Below is a small trained network, with its code and all its weights. Each question gives an input and a target symbol and asks what happens when units are switched off, that is, made to give their printed mean instead of their output.

import numpy as np


def w(rows, s, z=0):
    codes = np.array(rows[::2]) - 128.0
    scale = np.full(codes.shape[1], s)
    scale[-1] = z or s
    return codes * scale


def norm(h):
    return h / np.sqrt((h * h).mean(-1, keepdims=True) + 1e-5)


def f(y):
    return y / 2 * (1 + np.tanh(0.7978845608 * (y + 0.044715 * y**3)))


def softmax(a):
    e = np.exp(a - a.max(-1, keepdims=True))
    return e / e.sum(-1, keepdims=True)


def log_softmax(a):
    a = a - a.max(-1, keepdims=True)
    return a - np.log(np.exp(a).sum(-1, keepdims=True))


def net(x, mask):
    ids = ['βγδεζηθλμξπσφψω'.index(c) for c in x.split()]
    T = len(ids)
    res = E[ids] + P[:T]
    u = 0
    for l in range(2):
        q, k, v = (norm(res) @ M[l].T for M in (Q, K, V))
        z = softmax(np.where(np.tri(T) > 0, q @ k.T / 2**0.5, -1e9)) @ v
        res = res + np.where(mask[u], z, O[l][:, -1]) @ O[l][:, :-1]
        u += 1
        y = f(norm(res) @ A[l][:, :-1].T + A[l][:, -1])
        res = res + np.where(mask[u : u + 4], y, B[l][:, -1]) @ B[l][:, :-1]
        u += 4
    return log_softmax(norm(res)[-1] @ U[:, :-1].T + U[:, -1])


Q, K, V, O, A, B = {}, {}, {}, {}, {}, {}
E = w([
[78,86,130,190,92],'β',
[87,94,154,178,90],'γ',
[110,110,117,189,80],'δ',
[164,95,186,155,106],'ε',
[86,116,62,149,109],'ζ',
[124,124,87,146,87],'η',
[143,107,112,172,115],'θ',
[64,115,93,132,51],'λ',
[72,96,73,110,5],'μ',
[62,113,95,114,71],'ξ',
[111,128,67,80,87],'π',
[137,74,86,149,171],'σ',
[167,32,100,160,163],'φ',
[103,122,55,106,148],'ψ',
[123,66,114,62,115],'ω',
],0.022)
P = w([
[21,20,87,214,57],'0',
[48,80,115,185,125],'1',
[74,105,132,168,148],'2',
[109,126,128,160,136],'3',
[129,136,126,157,138],'4',
[147,149,116,150,134],'5',
[163,156,95,148,127],'6',
[189,160,89,148,112],'7',
[208,170,78,148,122],'8',
[220,176,71,142,116],'9',
[255,190,46,135,81],'10',
],0.0098)
Q[0] = w([
[123,185,184,53,111],'0.h0',
[58,164,220,51,245],'0.h0',
],0.011)
K[0] = w([
[59,132,154,187,126],'0.h0',
[8,84,161,175,72],'0.h0',
],0.015)
V[0] = w([
[195,188,164,42,162],'0.h0',
[137,3,106,2,155],'0.h0',
],0.0095)
O[0] = w([
[82,144,254,115,173,1],'0.h0',
[135,33,146,55,120,164],'0.h0',
],0.011,0.0074)
A[0] = w([
[103,149,154,90,50,30],'0.n0',
[114,254,80,110,93,252],'0.n1',
[115,114,162,182,127,76],'0.n2',
[60,185,91,180,136,75],'0.n3',
],0.0084,0.0016)
B[0] = w([
[44,90,34,200,141,101],'0.n0',
[22,117,163,152,171,253],'0.n1',
[192,144,108,138,81,141],'0.n2',
[112,145,151,249,117,165],'0.n3',
],0.011,0.0019)
Q[1] = w([
[132,133,207,76,153],'1.h0',
[134,254,197,217,233],'1.h0',
],0.0073)
K[1] = w([
[224,8,108,232,1],'1.h0',
[41,172,201,192,52],'1.h0',
],0.007)
V[1] = w([
[170,102,105,149,244],'1.h0',
[201,146,254,168,155],'1.h0',
],0.013)
O[1] = w([
[251,115,25,152,184,121],'1.h0',
[173,85,104,140,47,2],'1.h0',
],0.014,0.015)
A[1] = w([
[180,156,141,93,75,3],'1.n0',
[149,157,82,163,100,95],'1.n1',
[163,134,92,80,158,96],'1.n2',
[145,115,115,8,128,55],'1.n3',
],0.016,0.0028)
B[1] = w([
[115,130,69,59,73,143],'1.n0',
[183,130,186,180,175,194],'1.n1',
[115,45,147,123,124,220],'1.n2',
[128,83,246,190,166,253],'1.n3',
],0.013,0.0041)
U = w([
[71,44,119,196,172,247],'β',
[141,109,179,185,184,168],'γ',
[184,130,185,158,135,162],'δ',
[176,97,161,185,23,254],'ε',
[130,129,133,131,119,37],'ζ',
[120,181,126,154,103,107],'η',
[206,185,84,224,140,86],'θ',
[77,170,157,144,83,93],'λ',
[91,146,149,122,87,64],'μ',
[81,170,149,123,102,86],'ξ',
[88,171,160,26,140,79],'π',
[207,79,45,118,175,41],'σ',
[189,36,66,138,129,33],'φ',
[173,161,65,10,218,120],'ψ',
[110,24,206,78,130,127],'ω',
],0.013,0.0065)

Each question gives the input, a string of symbols that net reads in full, and the target symbol t.
The units are the heads (2 rows each of Q, K, V and O) and the neurons (one row each of A and B). Each row of codes is followed by its name. A weight is (code - 128) times the scale printed after its matrix; where a second scale follows, it is the last column's (O, A, B and U).
mask holds one flag per unit, layer by layer, with each layer's heads first. A switched-off unit (its flag False) gives its mean, the last column of its rows in O or B, instead of its output. The means were averaged over made-up inputs and are rounded, as every weight is.
A unit's drop is (log p(t) with every unit on - log p(t) with that unit switched off) / (log p(t) with every unit on - log p(t) with every unit switched off).
The circuit of an input: a set's keep is (log p(t) with only the set's units on - log p(t) with every unit switched off) / (log p(t) with every unit on - log p(t) with every unit switched off). Starting from all 10 units, units are removed one at a time, each time the one whose removal leaves the highest keep (on an exact tie, the one counted first), for as long as the keep stays at least 0.8.
circuit, biggest first: the units of the circuit, biggest drop first
top k neurons: the k neurons with the biggest drops, biggest first
k most important neurons of layer l: the k neurons of layer l with the biggest drops, biggest first
drop of u: that unit's drop, to one decimal
input ε δ π φ ε ω ω ε π, target ω: circuit, biggest first : 0.h0
input ω ε θ ω ψ, target ω: 2 most important neurons of layer 1 : 1.n3; 1.n2
input ε ξ ε θ λ ε ψ ψ ζ, target ψ: circuit, biggest first : 1.h0; 1.n3
input ψ ε ψ, target ψ: top 2 neurons : 1.n3; 1.n1
input ε θ ε, target θ: circuit, biggest first : 0.h0; 1.n3; 1.n2
input θ ε λ ψ ω ψ ε θ, target ψ: circuit, biggest first : 1.n3; 1.h0
input ω ε θ ε θ, target θ: top 2 neurons : 1.n3; 1.n2
input λ ε θ λ ψ ω ε η ψ ε ε, target ψ: top 2 neurons : 1.n3; 1.n0
input ψ θ γ λ θ ψ θ, target ψ: circuit, biggest first : 1.h0; 1.n3
input θ ε ε η φ η θ ε, target θ: circuit, biggest first : 1.n3; 1.h0
input ω ω ε ε ε ω ε ε, target ε: circuit, biggest first : 1.h0; 0.h0
input ε θ ω ξ, target ω: top 3 neurons : 1.n3; 0.n1; 0.n3
input ε ε ξ θ ψ ε η, target ψ: drop of 1.n3 : 0.3
input θ ε ε θ ε ε η σ, target σ: circuit, biggest first : 1.h0
input ε θ ε ε θ η, target θ: drop of 0.n3 : 0.1
input ω γ ε θ π ε ω η, target ω: drop of 0.h0 : 0.8
input θ σ ε ω ε ξ ε π, target β: drop of 0.n3 : 0.1
